Below are the code and all the weights of a small trained network. Each question names an input and a target symbol and asks about switching units off, where a switched-off unit gives its printed mean instead of its output.

import numpy as np


def w(rows, s, z=0):
    codes = np.array(rows[::2]) - 128.0
    scale = np.full(codes.shape[1], s)
    scale[-1] = z or s
    return codes * scale


def f(y):
    return y / 2 * (1 + np.tanh(0.7978845608 * (y + 0.044715 * y**3)))


def softmax(a):
    e = np.exp(a - a.max(-1, keepdims=True))
    return e / e.sum(-1, keepdims=True)


def log_softmax(a):
    a = a - a.max(-1, keepdims=True)
    return a - np.log(np.exp(a).sum(-1, keepdims=True))


def net(x, mask):
    ids = ['ΞΠΦΩαβγεζημστψ'.index(c) for c in x.split()]
    T = len(ids)
    res = E[ids] + P[:T]
    u = 0
    for l in range(2):
        r = res
        for j in range(3):
            rows = slice(3 * j, 3 * j + 3)
            q, k, v = (r @ M[l][rows].T for M in (Q, K, V))
            z = softmax(np.where(np.tri(T) > 0, q @ k.T / 3**0.5, -1e9)) @ v
            o = O[l][rows]
            res = res + np.where(mask[u + j], z, o[:, -1]) @ o[:, :-1]
        u += 3
        y = f(res @ A[l][:, :-1].T + A[l][:, -1])
        res = res + np.where(mask[u : u + 8], y, B[l][:, -1]) @ B[l][:, :-1]
        u += 8
    return log_softmax(res[-1] @ U[:, :-1].T + U[:, -1])


Q, K, V, O, A, B = {}, {}, {}, {}, {}, {}
E = w([
[75,123,172,111,102],'Ξ',
[115,141,152,72,88],'Π',
[121,145,148,116,142],'Φ',
[116,160,244,158,164],'Ω',
[69,159,123,109,111],'α',
[100,133,215,102,106],'β',
[73,131,113,104,88],'γ',
[195,167,159,63,120],'ε',
[62,90,118,84,85],'ζ',
[92,188,55,154,86],'η',
[142,157,157,33,136],'μ',
[35,46,100,84,117],'σ',
[3,121,2,128,112],'τ',
[75,106,236,93,99],'ψ',
],0.021)
P = w([
[111,125,40,160,101],'0',
[153,96,97,153,106],'1',
[137,101,89,138,93],'2',
[108,150,142,162,123],'3',
[100,140,134,132,92],'4',
[79,166,149,130,102],'5',
[70,164,141,102,83],'6',
[47,189,156,102,97],'7',
[28,199,145,88,91],'8',
[17,195,129,53,66],'9',
[2,210,114,34,53],'10',
[10,226,161,52,99],'11',
],0.0075)
Q[0] = w([
[153,115,118,118,132],'L0H0',
[54,147,137,158,102],'L0H0',
[5,145,139,140,98],'L0H0',
[161,101,161,189,133],'L0H1',
[146,159,169,88,122],'L0H1',
[90,136,196,188,137],'L0H1',
[120,121,177,174,54],'L0H2',
[66,152,133,97,127],'L0H2',
[128,156,173,111,105],'L0H2',
],0.011)
K[0] = w([
[226,69,110,213,126],'L0H0',
[169,214,200,46,168],'L0H0',
[138,205,64,75,191],'L0H0',
[254,180,122,74,180],'L0H1',
[144,158,115,15,99],'L0H1',
[144,218,177,70,188],'L0H1',
[124,211,93,111,148],'L0H2',
[30,147,169,51,95],'L0H2',
[79,63,150,153,94],'L0H2',
],0.0081)
V[0] = w([
[151,66,111,140,212],'L0H0',
[110,157,118,189,119],'L0H0',
[91,76,154,204,74],'L0H0',
[98,1,10,144,107],'L0H1',
[61,178,141,38,126],'L0H1',
[154,122,81,66,82],'L0H1',
[152,229,98,167,205],'L0H2',
[199,111,31,199,150],'L0H2',
[114,128,214,110,119],'L0H2',
],0.0099)
O[0] = w([
[155,119,150,126,168,91],'L0H0',
[66,109,136,145,90,130],'L0H0',
[125,43,114,214,20,121],'L0H0',
[120,197,185,191,195,254],'L0H1',
[142,118,170,76,48,183],'L0H1',
[125,96,83,48,163,154],'L0H1',
[159,77,15,107,120,85],'L0H2',
[185,161,186,114,125,94],'L0H2',
[126,132,3,91,128,111],'L0H2',
],0.0062,0.024)
A[0] = w([
[202,61,94,136,92,168],'L0N0',
[157,137,78,199,154,189],'L0N1',
[76,104,109,171,86,84],'L0N2',
[133,184,120,143,73,145],'L0N3',
[254,177,164,98,50,253],'L0N4',
[138,188,169,137,99,131],'L0N5',
[158,113,126,36,8,165],'L0N6',
[165,194,77,152,124,79],'L0N7',
],0.0086,0.0026)
B[0] = w([
[21,71,2,144,77,124],'L0N0',
[179,73,126,58,69,133],'L0N1',
[164,58,128,131,135,240],'L0N2',
[54,148,125,45,107,210],'L0N3',
[32,192,31,147,187,158],'L0N4',
[133,60,165,189,83,255],'L0N5',
[183,148,217,177,163,179],'L0N6',
[144,48,208,56,137,138],'L0N7',
],0.0073,0.0062)
Q[1] = w([
[149,88,138,134,204],'L1H0',
[52,117,193,131,115],'L1H0',
[229,56,126,164,254],'L1H0',
[176,158,125,111,41],'L1H1',
[144,76,57,172,127],'L1H1',
[217,8,24,85,156],'L1H1',
[109,77,126,143,187],'L1H2',
[182,119,74,91,152],'L1H2',
[96,167,161,63,79],'L1H2',
],0.0075)
K[1] = w([
[155,139,92,69,160],'L1H0',
[95,91,177,71,108],'L1H0',
[190,150,120,224,132],'L1H0',
[129,23,171,85,101],'L1H1',
[171,2,12,161,128],'L1H1',
[252,189,168,185,127],'L1H1',
[80,187,100,44,69],'L1H2',
[231,42,97,123,192],'L1H2',
[99,215,102,103,82],'L1H2',
],0.0082)
V[1] = w([
[63,77,87,110,159],'L1H0',
[79,174,75,155,170],'L1H0',
[128,97,105,116,135],'L1H0',
[145,158,179,204,73],'L1H1',
[118,39,204,99,204],'L1H1',
[169,172,55,44,196],'L1H1',
[71,185,144,36,18],'L1H2',
[138,183,37,217,116],'L1H2',
[42,134,2,125,195],'L1H2',
],0.0081)
O[1] = w([
[133,123,214,158,163,155],'L1H0',
[204,169,155,174,143,149],'L1H0',
[122,113,156,122,190,92],'L1H0',
[120,138,68,70,120,136],'L1H1',
[95,65,148,109,173,125],'L1H1',
[90,142,109,101,117,41],'L1H1',
[255,73,52,159,199,248],'L1H2',
[184,173,150,115,65,120],'L1H2',
[77,147,217,124,68,182],'L1H2',
],0.009,0.013)
A[1] = w([
[82,1,64,137,80,44],'L1N0',
[145,129,103,84,189,134],'L1N1',
[119,138,159,206,93,93],'L1N2',
[131,86,161,147,202,81],'L1N3',
[184,143,180,89,115,53],'L1N4',
[72,168,148,41,187,1],'L1N5',
[208,24,182,20,84,32],'L1N6',
[119,128,76,206,89,137],'L1N7',
],0.0085,0.0032)
B[1] = w([
[103,146,128,113,64,168],'L1N0',
[1,65,122,60,192,144],'L1N1',
[171,158,98,100,86,254],'L1N2',
[167,118,172,127,69,212],'L1N3',
[7,137,50,136,154,133],'L1N4',
[194,115,59,139,100,169],'L1N5',
[90,212,66,151,115,156],'L1N6',
[194,216,129,223,128,179],'L1N7',
],0.008,0.0069)
U = w([
[44,72,81,159,100,19],'Ξ',
[132,123,113,105,210,174],'Π',
[115,105,127,156,142,43],'Φ',
[157,176,210,138,53,89],'Ω',
[106,89,82,175,190,146],'α',
[106,91,110,143,103,3],'β',
[145,89,95,170,140,189],'γ',
[102,189,178,79,175,96],'ε',
[104,89,129,142,108,41],'ζ',
[208,116,73,121,112,184],'η',
[61,197,195,25,238,188],'μ',
[68,34,206,187,168,65],'σ',
[65,145,199,255,155,193],'τ',
[24,87,87,116,83,149],'ψ',
],0.0076,0.0042)

Each question gives the input, a string of symbols that net reads in full, and the target symbol t.
The units are the heads (3 rows each of Q, K, V and O) and the neurons (one row each of A and B). Each row of codes is followed by its name. A weight is (code - 128) times the scale printed after its matrix; where a second scale follows, it is the last column's (O, A, B and U).
mask holds one flag per unit, layer by layer, with each layer's heads first. A switched-off unit (its flag False) gives its mean, the last column of its rows in O or B, instead of its output. The means were averaged over made-up inputs and are rounded, as every weight is.
A unit's drop is (log p(t) with every unit on - log p(t) with that unit switched off) / (log p(t) with every unit on - log p(t) with every unit switched off).
The circuit of an input: a set's keep is (log p(t) with only the set's units on - log p(t) with every unit switched off) / (log p(t) with every unit on - log p(t) with every unit switched off). Starting from the 12 units with the biggest drops (on a tie, the unit counted first), units are removed one at a time, each time the one whose removal leaves the highest keep (on an exact tie, the one counted first), for as long as the keep stays at least 0.8.
circuit, biggest first: the units of the circuit, biggest drop first
most important unit: the unit with the biggest drop
top k neurons: the k neurons with the biggest drops, biggest first
k most important neurons of layer l: the k neurons of layer l with the biggest drops, biggest first
heads that matter: for each layer, one digit per head in row order, 1 if its drop is at least 0.15 and else 0, layers parted by /
input ζ σ τ σ η σ σ τ Ξ μ Ξ, target μ: heads that matter : 100 / 000
input τ σ Π σ τ α μ τ τ η μ β, target μ: most important neuron of layer 0 : [L0N4]
input Π τ η μ τ τ σ τ μ Π Π, target μ: 2 most important neurons of layer 1 : [L1N1 L1N7]
input ψ Π γ τ σ τ τ η α η, target η: top 2 neurons : [L0N3 L0N6]
input Φ ψ Π γ τ σ τ τ σ Φ τ μ, target τ: top 3 neurons : [L1N4 L0N5 L0N6]
input β τ σ τ σ τ τ Ω, target Ω: top 2 neurons : [L1N2 L0N6]
input ψ σ τ τ τ ψ τ, target ψ: circuit, biggest first : [L1H0 L0H0]
input σ α τ ψ σ, target ψ: circuit, biggest first : [L1H0 L0H1 L1N0]
input τ σ Π τ Π σ τ τ Ξ μ Ω, target μ: heads that matter : 110 / 000
input ψ Ω γ τ Ω, target Ω: top 2 neurons : [L1N2 L0N6]
input σ τ σ σ γ Ξ η τ μ α Π, target μ: top 2 neurons : [L1N1 L0N2]
input τ τ τ η μ Π σ Π ψ ζ, target ψ: heads that matter : 011 / 100
input η τ ψ τ τ Ξ, target Ω: 2 most important neurons of layer 0 : [L0N6 L0N5]
input τ τ τ ε γ ψ, target ψ: heads that matter : 010 / 100
input τ ζ η γ τ τ σ γ τ τ μ Ξ, target μ: heads that matter : 110 / 000
input α Ω σ τ τ μ, target τ: most important unit : L0N5
input μ α ε τ τ μ Φ η, target μ: circuit, biggest first : [L0H0 L0N3]
input τ Π τ σ η η η, target η: circuit, biggest first : [L1H2 L0N3 L0H2]
input η τ Π σ ψ τ, target ψ: top 2 neurons : [L1N0 L0N2]
input τ η Π μ τ, target μ: most important unit : L0H0
input ε γ ε σ ε, target τ: circuit, biggest first : [L0N4 L0N5]
input σ μ Φ β, target μ: top 2 neurons : [L1N1 L0N6]
input τ τ Π η τ σ τ β τ Π σ ζ, target σ: top 2 neurons : [L0N2 L0N4]
input η σ τ σ Π σ, target σ: 2 most important neurons of layer 0 : [L0N2 L0N4]
input τ η α σ μ ζ τ Φ Ω η τ ψ, target ψ: circuit, biggest first : [L0H1 L1H0]
input μ τ μ σ τ η μ η α, target μ: top 2 neurons : [L1N1 L1N7]
